(in the rows, 128 means zero)
Known rows:
[126 138 138 131 123 129 123 133 123 134 131 107 133 146 126 143 164 135
 167 152 122 117 134 134 104 123 124 124] -> sakon
[124 100 113 123 143 123 142 138 128 146 125 125 132 134 135 108 110 134
 132 138 136 128 132 145 129 134 121 128] -> flistu
[140 143 137 119 113 180 110 119 117 129 118 144 129 131 135 145 107 100
 136 122 110 124 132 113 134 132 111 119] -> zode
[125 107 124 130 125 126 136 130 144 123 133 118 126 127 123 130 122 133
 131 126 135 125 120 122 128 120 135 133] -> grizumi
[132 116 107 124 152  95 132 145 126 136 117 139 185 120 136 122 128 141
  87 134 139 141 150 144 136 153 148 142] -> mumebik
[128 116 122 149 120 170 109 139 118 110 137 157 126 126 151 176 188 102
 133 130 125 137 107  98 145 126 133 120] -> tragun
[120 129 137 133 124  90 134 120 111 118 136 130  73 129 121 113 129  97
 129 126 118 128 116 131 135  99 119 115] -> natre
[133 166 115 134 120 106 123 117 143 115 138 112 120 104 107 143 164 163
 130 107 150 130 103 109 143 135 121 125] -> boflo
[140 134 127 120 112 172 119 124 119 129 117 141 131 127 136 137 112 108
 137 124 113 126 132 122 139 139 114 121] -> klisuk
[133  95 108 124 138  97 142 154 110 127 115 146 153 129 140 124 126 131
 114 137 129 135 139 153 151 141 141 137] -> kugror
[128 147 130 124 145  84 122 122 128 150 116 132 139 130 129 110 104 137
  86 130 128 136 160 135 104 142 128 139] -> rebrun
[126 118 116 124 140 126 131 130 128 133 126 128 116 134 132 127 134 126
 138 136 128 125 124 128 127 124 122 125] -> disi
[123 107 118 130 133 137 133 125 150 121 134 112 123 130 127 135 129 119
 142 129 136 118 110 115 124 115 132 128] -> kobir
[125 118 116 125 135 134 132 133 128 135 127 131 122 133 131 123 126 124
 136 136 129 126 126 133 127 127 124 124] -> budragren
[133 160 137 124 128 144 121 111 123 135 131 117 142 135 111 152 157 109
 127 146 104 118 148 103  91 130 123 122] -> klabrok
[134 124 110 133 134 115 123 130 149 108 130 132 170 122 125 153 150 127
 102 121 130 128 130 110 130 127 157 139] -> lobro
[113  97 155 125 126 183 125 116 136 127 133 115 156 132 121 136 144 127
 145 118 135 132 117 134 133 116 148 141] -> pimes
[121 137 133 137 114 113 132 117 133 107 144 123  73 120 114 119 131 108
 127 114 123 125 110 119 134  98 133 124] -> gridres
[131  90 142 130 157 141 133 133 113 138 137 144 203 117 133 116  87 146
 150 129 132 120 124 131 117 124 125 114] -> bizo
[138 160 123 124 108 172 125 135 106 123 125 129 142 126 129 146 150 131
 144 139 108 127 136 128 131 145 122 124] -> mapos

Facts:
(bragrofin, Π, zovi); (bragrofin, Π, brison); (bragrofin, Π, viziflum)
(brere, Π, klabrok); (brere, Π, kitok); (bridus, Π, levos)
(bridus, Π, grazen); (bridus, Π, vagrak); (bridus, Π, pludor)
(broris, Π, zafebro); (broris, Π, zesin); (broris, Π, kobir)
(brute, Π, zabro); (brute, Π, zizem); (debi, Π, zotilu)
(debi, Π, fezi); (dofek, Π, fezi); (dofek, Π, bratun)
(dofek, Π, bribri); (dridi, Π, fivetro); (dridi, Π, klabrok)
(drorom, Π, floni); (drorom, Π, skovo); (drorom, Π, zode)
(dupi, Π, valak); (dupi, Π, balimok); (dupi, Π, navuk)
(dupi, Π, giskim); (favi, Π, drerosko); (flistu, Π, tetok)
(flistu, Π, zuso); (flokluga, Π, bubranen); (flokluga, Π, dredir)
(flubis, Π, skidromul); (flubis, Π, gridres); (flubis, Π, skilu)
(graraskon, Π, fivetro); (graraskon, Π, fezi); (grige, Π, tragun)
(grige, Π, grazen); (griripan, Π, stegos); (griripan, Π, skefo)
(grisubi, Π, zeflun); (grisubi, Π, brebri); (groflak, Π, balimok)
(kluvi, Π, skidromul); (kluvi, Π, natre); (kluvi, Π, grusor)
(kluvi, Π, stegos); (kluvi, Π, zibes); (kufal, Π, zotilu)
(kufal, Π, boflo); (kufal, Π, skilu); (kufal, Π, sagrestil)
(kugror, Π, tragun); (kugror, Π, lidris); (lavol, Π, mezal)
(lavol, Π, klisuk); (lavol, Π, benel); (lavol, Π, zode)
(lopuflur, Π, mufun); (lopuflur, Π, balimok); (lopuflur, Π, boflo)
(loru, Π, mosto); (loru, Π, zale); (malel, Π, tragun)
(malel, Π, sazu); (malel, Π, gralak); (meklin, Π, fivetro)
(meklin, Π, gugil); (mumebik, Π, vagrak); (mumebik, Π, lobro)
(mumebik, Π, giskim); (mumebik, Π, zizem); (munol, Π, brison)
(munol, Π, grusor); (paflal, Π, modro); (pibos, Π, valak)
(pibos, Π, navuk); (rebrun, Π, valak); (rebrun, Π, kitok)
(rebrun, Π, mosto); (ruvum, Π, vidrotik); (ruvum, Π, leros)
(ruvum, Π, mosto); (ruvum, Π, skomo); (skare, Π, giskim)
(skare, Π, greskol); (skatru, Π, fivetro); (skatru, Π, zofes)
(skatru, Π, luzadrur); (skavo, Π, gridres); (skezok, Π, fivetro)
(skezok, Π, fezi); (skezok, Π, mezal); (skezok, Π, bratun)
(skezok, Π, mapos); (skezok, Π, greskol); (stelopan, Π, zovi)
(stelopan, Π, brison); (stelopan, Π, drerosko); (stelopan, Π, skidromul)
(stelopan, Π, skilu); (stelopan, Π, zale); (stogru, Π, tragun)
(stogru, Π, zenol); (stogru, Π, greskol); (teskunus, Π, fivetro)
(teskunus, Π, leros); (teskunus, Π, skovo); (teskunus, Π, sabram)
(teskunus, Π, skefim); (tifare, Π, gekun); (tifare, Π, nesu)
(turol, Π, fliken); (turol, Π, bratun); (turol, Π, kegron)
(tuskor, Π, sakon); (tuskor, Π, zofes); (tuskor, Π, vukek)
(zelas, Π, mufun); (zelas, Π, dredir); (befom, ξ, zofes)
(benel, ξ, zofes); (bizo, ξ, movi); (bragrofin, ξ, munol)
(bratun, ξ, zenol); (brebri, ξ, gridres); (breflotras, ξ, flubis)
(bribri, ξ, lopuflur); (bridus, ξ, lopuflur); (brute, ξ, kegron)
(bubranen, ξ, flubis); (budragren, ξ, pibos); (debi, ξ, skatru)
(disi, ξ, zibes); (dofek, ξ, trugreklir); (dredir, ξ, skilu)
(drerosko, ξ, brere); (dridi, ξ, movi); (dupul, ξ, luzadrur)
(favi, ξ, grizumi); (fezi, ξ, pimes); (fivetro, ξ, ragre)
(flastor, ξ, zesin); (fleston, ξ, zesin); (fliken, ξ, zesin)
(flistu, ξ, zenol); (flokluga, ξ, dupi); (floni, ξ, pelibon)
(gekun, ξ, skilu); (giskim, ξ, kobir); (gralak, ξ, pelibon)
(graraskon, ξ, grutres); (grazen, ξ, nifo); (gridril, ξ, lobro)
(grige, ξ, kegron); (grisubi, ξ, klomu); (groflak, ξ, pelibon)
(grusor, ξ, boflo); (kitok, ξ, gridres); (klabrok, ξ, zovi)
(klisuk, ξ, griripan); (kluplam, ξ, boflo); (kluvi, ξ, flapigi)
(koskis, ξ, paflal); (kufal, ξ, meklin); (kugror, ξ, munol)
(levos, ξ, lopuflur); (lidris, ξ, gradrel); (lifel, ξ, luzadrur)
(loru, ξ, movi); (madotro, ξ, balimok); (malel, ξ, zofes)
(mapos, ξ, klomu); (mezal, ξ, leros); (modro, ξ, lopuflur)
(mosto, ξ, skatru); (mufun, ξ, boflo); (mumebik, ξ, brison)
(natre, ξ, gugil); (navuk, ξ, griripan); (pludor, ξ, boflo)
(ranu, ξ, pelibon); (rebrun, ξ, balimok); (sabram, ξ, zovi)
(sagrestil, ξ, movi); (sakon, ξ, broris); (sazu, ξ, lopuflur)
(skare, ξ, turol); (skavo, ξ, trugreklir); (skefim, ξ, zafebro)
(skefo, ξ, pimes); (skezok, ξ, pimes); (skidromul, ξ, zabro)
(skomo, ξ, zafebro); (skovo, ξ, trugreklir); (stegos, ξ, drorom)
(stelopan, ξ, lopuflur); (stikla, ξ, ragre); (stogru, ξ, kobir)
(stugral, ξ, greskol); (teskunus, ξ, ruvum); (tetok, ξ, boflo)
(tifare, ξ, munol); (tragun, ξ, lopuflur); (trefes, ξ, lavol)
(tuskor, ξ, lobro); (vagrak, ξ, movi); (valak, ξ, pimes)
(vidrotik, ξ, brere); (viziflum, ξ, ragre); (zeflun, ξ, turol)
(zelas, ξ, zovi); (zizem, ξ, balimok); (zode, ξ, skedro)
(zolus, ξ, druzo); (zotilu, ξ, klomu); (zuso, ξ, brere)

Rows:
No name comes twice in this set of rows, the named rows included.
[133 106 120 122 133 109 142 153 107 131 116 146 169 124 136 128 122 141
 109 136 131 139 151 151 150 151 139 141] => stogru
[137 102 151 119 105 148 133 126 136 138 111 136 128 126 128 119  64 137
 113 113 128 132 139 128 137 151 119 147] => drorom
[130 176  95 136 134 144 116 114 158 113 138 119 144 110 121 143 161 132
 110 117 125 127 114 101 115 125 148 129] => balimok
[125  81 122 125 132 122 145 136 153 136 125 116 132 131 125 107  95 143
 122 125 145 128 116 135 133 133 129 143] => broris
[120  97 141 132 120  87 151 128 130 126 133 121  86 127 117  96  93 129
 114 120 134 130 121 141 144 113 128 137] => griripan
[139  98 130 134 167 125 119 134 115 111 138 160 246 108 133 149 134 128
 130 124 126 122 135 114 123 125 150 118] => vagrak
[134 175  96 125 144 115 115 120 134 134 131 116 146 110 118 151 180 171
 140 118 155 129 109 112 142 149 106 112] => mufun
[126 122 142 125 132 105 138 145 121 144 123 107 135 147 128 115 129 165
 153 151 135 124 144 157 106 142 121 137] => tuskor
[137 171 144 127 107 165 110 118 117 122 129 116 134 138 119 168 166 116
 157 144 101 115 142 110 103 130 119 120] => fivetro
[130 119 112 134 136 116 124 128 150 108 133 125 155 123 123 150 151 127
 111 123 135 125 125 110 129 121 152 135] => zabro
[134 125 160 116 119 122 127 132 117 155 107 132 138 138 134 116  77 144
 112 133 124 133 162 144 119 152 112 141] => teskunus

The same objects again, as new rows of numbers:
Known rows:
[166 123 108 164 165 110 136 111  88 147 155 143 114 168 101 143 114 120
 124 158 136 165 125 128 123 146  97 131 118 114 160 134  89 141 117 125
  96 134 113 142  90 166 100] -> klabrok
[107 159 176 137 149 174  97 151 118 119 121 155 139 157 130 125 160 111
 148 138 117 118 120 174 117 140 112 136 186 127 131 146 176  81  73 118
 175 152 117 191 144 102  60] -> zovi
[174 149 105 109  98 161 149 120  77  74 172 159 109 178  95  92 118 124
 147  99 125 115 113 155  81 157 114 104 110  83 168 104 131 136  83 117
 144 145 134 148 143 146 132] -> zotilu
[120 107  84  85  63 121 166 131  79 143 151 104 111 130 111 125 131 126
 151 104 125  91 107 123 141 136 131 124  75  97 137 135 125 189  80 135
 157 104 166  95 152 133 161] -> debi
[123 157 139 136 121 154 152  78 172  88 119 124 151  92  89 149 109 117
 130 124 112 114 140  95  91 134 113 158 140 141 142 148 132 137 199 143
  79 196 119 150  83 167 135] -> levos
[175 112  82 176 174 109 146 110  52 115 170 186 119 185 103 166 118 136
 129 164 141 161 109 159 135 188  69 133 112  74 174 139  80 150 109 137
  83 149 115 152  98 172 113] -> fivetro
[110 122 147 134 143 146 116 145 131 147 114 129 152 124 143 132 139 156
 127 125 124 144 133 126 173 129 147 128 127 144 118 104 160  95 136 147
 146 129 106 140 149 102 135] -> ragre
[131 165 129 141 133 160 166  64 155  57 129 159 160  99  88 161 112 143
 142 122 130  98 127 122  96 175  95 181 153 107 143 162 128 139 204 149
  68 213 122 167  90 174 144] -> tragun
[150 120 125 128 123 116 128 134 129 109 117 127 119 109 125 116 108 121
 112 134 150 122 124 118 115 124 134 108 122 135 114 127 117 139 140 123
 113 124 119 115 119 123 142] -> trefes
[142 125 127 128 122 115 121 137 127 105 120 132 123 107 129 119 111 118
 110 142 146 122 125 117 112 119 131 107 117 134 106 133 126 138 137 120
 109 126 131 117 117 125 139] -> gridril
[126  93 118 183 161 124 121 159  82 145 121 159 168 135 114 157 126 136
 143 125 119 176 125 141 190 154 138  96 122 138 133 131 132  92 120 167
 137 145  46 159 134 143 105] -> vukek
[121 133 129 117 117  89 136 105 142 219 130  60  95 143 111 138 126  98
 113 156 127 152 144  68 120  70 140 144 115 175 145 144  94 167 109 100
 135  81 165  99  93 133  92] -> rebrun
[138 139 121 128 124 143 137  89 144  87 107 149 144  98 107 123 119 147
 123 124 161 107 113 127 111 166 131 153 158 126 112 160 107 155 176 136
  91 161 129 144 118 156 144] -> lidris
[140 120 108 128 117 120 121 142 136  93  99 126 170 135 132  97 125 104
 145 145 104 129 151 119 100 128 131  99 127 132  82 134 104 131 150 121
 102  99 152 110 100 135 150] -> kluplam
[161 122  86 123 133 139 150 111  67  87 166 178 120 163 116 130 119 153
 141 115 146 112 103 160 133 192  85 146 102  62 159 125 102 159 120 136
 104 155 149 150 125 159 167] -> bratun
[149 175 138 136 171 159 135  69 130 131 128 142 124 163  72 100 100 137
 139 106 144 134 131  95  83 136 107 169 126 139 160 116  95 144 168 112
 106 171 149 174  96 189 139] -> giskim
[160 130 115 116 106 119 126 117 132 104 119 128 114 114 122 117 119 123
 111 140 141 132 129 121 105 123 144  95 122 141 119 126 117 128 133 122
 113 117 118 110 116 124 134] -> flastor
[147 127 126 113 151 119 132 129 127 103 153 158  99 150 177 141 132 165
  93 160 154 101 115 141 134 147  80 160 123  69 123 120 114 148 144 110
  84 128 192 127 107 106 166] -> benel
[166 127 135 148 145 125 116 140 126  82 118 153 120 111 129 115 110 116
  98 144 145 125 120 115 102 124 122 102 119 128 109 120 113 123 147 120
  98 132 108 136 109 122 139] -> zeflun
[112 142 127 142 174 177 144  88 111 144 145 175 162 167 106 141 148 193
 171  95 122 143 123 155 173 190 112 190 150 100 152 117 135 113 158 162
 131 181 131 176 144 168 146] -> greskol

Rows:
No name comes twice in this set of rows, the named rows included.
[ 65 142 150  94  94 146 141 142 156 179 146  51 145 136 117 134 125 120
 159  70  38 110 167  71 134  56 127 128  48 145 172  68 211  97 108 136
 189 147 135 127 151 107 156] => lopuflur
[105 130 115  76  49 124 150 137 114 151 138  74 100 129 112 101 123  98
 150  97 121  83 127 110 106  89 136 113  82 128 132 141 142 178  60 111
 185  97 174 100 159 111 136] => kufal
[144 133 136 143 115 121 139 140 142  66 134 131 133 101 126 159 106  99
 106 137 104 120 135 106  92 118  95 112 104 109 143 123 149 112 155 130
  83 170 105 127  86 126 143] => modro
[171 164 155 158 220 124 112 100 132 129 185  97 120 151  78  82  96 117
 140 128 142 191 117 121  50  89  90 172 115 141 149 102  92 135 131 130
 127 148 158 155  83 188  93] => valak
[159 162 141 160 189 116 119 109 130 143 159 140  93 193 114 136 126 103
 113 179 131 172 128 130  68 111  92 141 158 134 167 138  94 119 113  96
 104 127 147 151  77 158  64] => mosto
[167 137 127 115 156 117 127 113 134  85 166 175  94 162 185 130 142 165
  88 171 142 126 120 165 110 158  75 161 140  62 149 103 113 128 149 112
  81 124 185 107 100 115 161] => zode
[101 111 149 120 125 126 109 155 148 152 112 113 147  99 158 133 142 142
 125 124 112 147 135 126 175 117 159 112 128 155 114 100 159  94 137 146
 150 114  99 119 158  92 133] => paflal
[ 83 132 120  94  55 123 177  75 193 134 104  60 148  50 104 161 124 122
 140 108 115  89 146  64 122 106 153 169 124 166 123 157 126 162 191 146
 102 146 137  90 108 145 148] => bridus
[116 155 160 134 147 178 100 158 107 114 132 163 146 147 135 121 149 123
 144 121 117 118 123 167 118 142 125 123 169 117 138 131 182  82  84 120
 175 154 111 182 158 109  88] => gridres
[131 177 169 147 207 178 104 133 113 165 134 130 139 199  91  93 117 162
 142  79 112 145 142 102 113 109 111 147 106 145 164  60 162  85 125 117
 166 163 140 208 137 140 132] => balimok
[136 158 139 132 148 157 135  72 152  90 103 153 151 109  93 117 111 147
 136 119 170 110 123 115 101 164 129 164 170 145 113 158 103 151 200 132
  85 176 128 155 111 173 140] => grazen
[125 110 118 157 159 125 132 132  87 161 148 158 151 158 135 158 146 151
 144 138 115 174 124 155 190 165 114 131 124 111 156 124 130 100 117 156
 136 138  91 138 135 136 114] => gugil
[112 162 159 139 173 168 122  92 147 163 108 134 165 144  97 118 137 171
 147  91 123 147 140 107 152 137 148 169 150 162 142 108 140 101 176 144
 135 166 120 175 136 149 125] => lobro
[132  63  61 149 105  79 152  99 130 183 147  99  83 134 142 167 115 117
 148  98 102 144 128 109 162 123 122 142 106 121 123 155  53 168  94 122
 129  93 103  51 120 144 115] => dridi
[123 136 145 166 195 123 115 126 128 184 156 159 126 185 160 165 168 150
 125 182 107 202 137 160 161 138 101 154 165 118 172 107 119  73 126 128
 115 122 124 142 101 129  84] => leros

Now the same objects, written a new way:
Known rows:
[116 133 130 116 112 121 145 165 145 122 113 160 128 168 113 109 127 154
 108 132 149  88 131 162 146 143 111] -> sakon
[ 84 104 111 131 137 108 121 148 147 185 104 178 118 137 122 113 109 123
 128 109  64 135 139 133 126 152 101] -> zizem
[115 132  89 175 121 141 133 141 141 129 134 140 103 142 144 155 133 139
 131 126 150 103 135 143 126 120  60] -> skefo
[119 113 129 145 122 127 134 128 141 147 134 137 122 159 124 139 135 143
 128 122  94 123 131 130 127 138  97] -> disi
[119 122 134 140 128 126 119 140 106 172 164 139 134 124 139 118 112 114
  95 115 119 159 132 119 131 151 158] -> skare
[106  93 112 119 149 118 123 155 143 179 107 194 120 121 115  89 100 122
 115 109 101 148 131 135 133 146 105] -> giskim
[151  89 125 120 141 112 135 148 136 177 125 191 123 132 101  83 101 122
 124  99 136 131 139 136 126 145  86] -> navuk
[ 36 113 108 136 131 120 110 136 147 181  89 171 110 133 150 126 115 133
 114 120  37 150 116 132 132 146 110] -> grazen
[111  92  74 143 124 130 137 155 112  86 126 121 114 135 133 141 124 130
 133 115 149 137 120 154 123 126  55] -> drerosko
[147 133 139 146 150 134 126 129 142 164 139 156 115 154 140 172 136 148
 130 120 155  85 152 129 129 139  99] -> pimes
[110 123 107 173 117  97 141 130 130 153 141 141 128 165 135 131 127 160
 162 123 103 128 131 128 123 134 112] -> bizo
[ 77 139 168 150 118 137 124 140 135 187 154 116 126 149 167 168 104 125
  72 108  26 169 115 110 126 141 146] -> bridus
[121 113 125 140 123 128 134 128 136 147 137 130 120 160 126 137 138 141
 126 122  97 122 129 132 127 139 101] -> gridril
[180 106 139 155 132 121 141 136 127 159 206 133 124 162 100 148 132 134
 113 112 143 160 148 116 126 145 118] -> flokluga
[145 138 113 105 128 139 131 144 105 111 188 118 142 129 142 100 143 125
 112 137 178 155 121 127 143 142 170] -> dofek
[138 118 131 160 114 154 148 155  98  93 189  51 133 145 164 194 112 120
  91 100 156 167 117 131 119 117  97] -> stelopan
[117 121 144  87 138 125 141 159 134 100 108 178 132 158 123 114 122 168
 107 134 190  66 124 164 152 148 119] -> zofes
[125 117 128 145 124 129 134 130 136 154 138 138 122 159 126 136 140 140
 129 121 100 125 126 132 127 138  96] -> budragren
[ 63 114 112 108 165 122 112 144 128 143 112 158 122 122 161 142 120 135
 123 127  94 136 125 134 135 153 144] -> zenol
[108 118  91  87 143 133 130 153 134 124 127 170 135 117 138  63 139 128
 143 139 156 124 110 139 146 140 148] -> mapos

Rows:
No name comes twice in this set of rows, the named rows included.
[104 122 145 101 141 113 138 161 143 114 109 160 129 167 121 138 123 165
 114 129 173  73 141 163 145 150 117] => vukek
[133  81 103 123 154 133 133 149 106 100 107 135 127 125 139 159 111 135
 136 105 182  93 131 152 118 132  58] => zale
[188 104 168 142 152 118 124 139  88 185 184 130 138 133 120 157  96 120
  80  92 172 143 161 115 119 157 134] => dupi
[ 97 124 108  83 145 133 152 171 170 123 143 162 130 136 155  99 138 135
 148 138 154 145 102 138 151 128 136] => bribri
[143 109 108 170 103 142 131 136  84  96 172  62 129 140 144 172 126 126
 102 110 145 151 125 138 116 130  88] => bragrofin
[157 120 148 110 164 148 121 104 107 149 156 114 148 116 164 136 152 129
 144 128 152 113 125 103 123 145 165] => lavol
[ 98 113 144 127 133 130 151 141 181 157 125 149 116 171 138 144 126 151
 146 122  77 128 110 134 133 128  82] => modro
[ 40 127 124 122 131 133 129 149 171 161 103 149 115 149 169 149 116 138
 125 123  28 151  93 131 135 135 122] => sazu
[119 124 138  86 143 117 137 161 135 111 106 161 138 150 126 120 125 152
 117 132 193  68 135 159 147 150 136] => luzadrur
[137 150 158 136  91 129 142 152 119 125 152 107 140 177 117 132 127 147
  73 126 159  99 135 148 140 147 144] => tuskor
[131 140  73  97 142 139 135 170 153 131 132 204 118 112 141  62 140 131
 155 149 231  97 127 147 150 129 120] => fezi
[196 111 159 146 113 132 135 147 112 174 136 107 148 132 115 101 101 106
  94  92 148 102 149 132 111 148 119] => rebrun

